Below is a small trained network, with its code and all its weights. Each question gives an input and a class and asks what happens when units are switched off, that is, made to give their printed mean instead of their output.

import numpy as np


def w(rows, s, z=0):
    codes = np.array(rows[::2]) - 128.0
    scale = np.full(codes.shape[1], s)
    scale[-1] = z or s
    return codes * scale


def f(y):
    return y / 2 * (1 + np.tanh(0.7978845608 * (y + 0.044715 * y**3)))


def log_softmax(a):
    a = a - a.max(-1, keepdims=True)
    return a - np.log(np.exp(a).sum(-1, keepdims=True))


def net(x, mask):
    res = np.array(x, float).reshape(1, 3) / 4 @ E
    y = f(res @ A[0][:, :-1].T + A[0][:, -1])
    res = res + np.where(mask, y, B[0][:, -1]) @ B[0][:, :-1]
    return log_softmax(res[-1] @ U[:, :-1].T + U[:, -1])


A, B = {}, {}
E = w([
[153,250,90,226],'x0',
[237,150,89,65],'x1',
[56,136,1,72],'x2',
],0.0078)
A[0] = w([
[107,79,179,48,13],'neuron 0',
[178,106,95,126,37],'neuron 1',
[153,97,207,199,196],'neuron 2',
[96,84,21,158,127],'neuron 3',
[62,126,44,133,202],'neuron 4',
[15,101,164,203,21],'neuron 5',
[141,182,106,175,160],'neuron 6',
[239,75,172,163,70],'neuron 7',
[162,127,206,148,224],'neuron 8',
[203,212,79,149,10],'neuron 9',
[23,117,158,161,42],'neuron 10',
[135,176,105,181,121],'neuron 11',
[254,113,121,105,81],'neuron 12',
[122,172,108,181,54],'neuron 13',
[130,127,229,171,168],'neuron 14',
[145,32,157,76,82],'neuron 15',
[212,149,121,59,60],'neuron 16',
[78,139,76,115,171],'neuron 17',
[221,129,204,142,183],'neuron 18',
[147,161,75,198,36],'neuron 19',
[144,85,156,23,62],'neuron 20',
[140,201,118,159,100],'neuron 21',
[129,195,104,175,20],'neuron 22',
[149,195,127,168,48],'neuron 23',
[68,90,131,174,18],'neuron 24',
[88,69,169,71,40],'neuron 25',
[128,185,105,165,144],'neuron 26',
[101,147,47,103,170],'neuron 27',
[82,140,174,142,76],'neuron 28',
[200,153,106,63,63],'neuron 29',
[34,121,160,171,54],'neuron 30',
[86,137,90,96,3],'neuron 31',
[57,111,54,82,59],'neuron 32',
[98,151,66,90,114],'neuron 33',
[219,141,86,68,69],'neuron 34',
],0.0098,0.002)
B[0] = w([
[153,97,61,216,208],'neuron 0',
[78,181,173,203,132],'neuron 1',
[234,158,12,48,251],'neuron 2',
[247,143,3,96,190],'neuron 3',
[182,142,56,78,213],'neuron 4',
[51,212,148,203,223],'neuron 5',
[132,68,160,131,198],'neuron 6',
[172,162,75,124,226],'neuron 7',
[210,142,8,57,229],'neuron 8',
[120,98,134,182,212],'neuron 9',
[89,197,144,201,194],'neuron 10',
[137,57,135,140,189],'neuron 11',
[85,179,118,150,207],'neuron 12',
[92,40,151,186,173],'neuron 13',
[204,171,26,70,243],'neuron 14',
[151,59,90,198,231],'neuron 15',
[103,193,156,199,186],'neuron 16',
[179,153,81,75,179],'neuron 17',
[201,160,72,94,254],'neuron 18',
[140,82,105,167,185],'neuron 19',
[137,75,110,236,215],'neuron 20',
[140,43,113,160,190],'neuron 21',
[139,84,88,165,186],'neuron 22',
[158,73,95,168,185],'neuron 23',
[116,173,161,192,159],'neuron 24',
[160,86,98,210,206],'neuron 25',
[127,66,119,132,188],'neuron 26',
[209,161,65,73,196],'neuron 27',
[98,189,78,138,154],'neuron 28',
[48,210,211,231,179],'neuron 29',
[85,215,155,199,192],'neuron 30',
[197,144,89,141,147],'neuron 31',
[192,143,58,130,205],'neuron 32',
[196,153,40,104,178],'neuron 33',
[10,236,197,236,195],'neuron 34',
],0.0064,0.0061)
U = w([
[181,141,99,83,54],'0',
[100,182,147,172,122],'1',
[144,7,128,169,83],'2',
[141,104,136,79,247],'3',
[62,77,227,68,30],'4',
[64,78,209,74,22],'5',
[59,68,236,82,28],'6',
[72,80,237,79,25],'7',
],0.02,0.014)

Each question gives the input, the list of numbers given to net, and the class t.
The units are the neurons (one row each of A and B). Each row of codes is followed by its name. A weight is (code - 128) times the scale printed after its matrix; where a second scale follows, it is the last column's (A, B and U).
mask holds one flag per neuron, in row order. A switched-off neuron (its flag False) gives its mean, the last column of its row in B, instead of its output. The means were averaged over made-up inputs and are rounded, as every weight is.
A unit's drop is (log p(t) with every unit on - log p(t) with that unit switched off) / (log p(t) with every unit on - log p(t) with every unit switched off).
most important unit: the unit with the biggest drop
top k neurons: the k neurons with the biggest drops, biggest first
drop when u is switched off: that unit's drop, to one decimal
input [-6,0,-6], class 0: most important unit -> neuron 2
input [4,-6,-7], class 0: top 3 neurons -> [neuron 2; neuron 14; neuron 8]
input [-2,-1,3], class 3: top 2 neurons -> [neuron 2; neuron 14]
input [-7,6,-3], class 2: top 2 neurons -> [neuron 15; neuron 20]
input [4,-8,8], class 0: top 2 neurons -> [neuron 3; neuron 4]
input [8,-3,-8], class 0: top 4 neurons -> [neuron 2; neuron 14; neuron 8; neuron 18]
input [7,-2,-6], class 2: top 2 neurons -> [neuron 13; neuron 21]
input [6,-6,7], class 0: top 2 neurons -> [neuron 3; neuron 4]
input [1,4,3], class 1: top 2 neurons -> [neuron 34; neuron 2]
input [8,-7,8], class 0: drop when neuron 3 is switched off -> 0.5
input [4,-2,3], class 2: drop when neuron 15 is switched off -> -0.1
input [-3,-7,-8], class 0: drop when neuron 14 is switched off -> 0.2
input [-1,-1,3], class 3: drop when neuron 2 is switched off -> 0.5
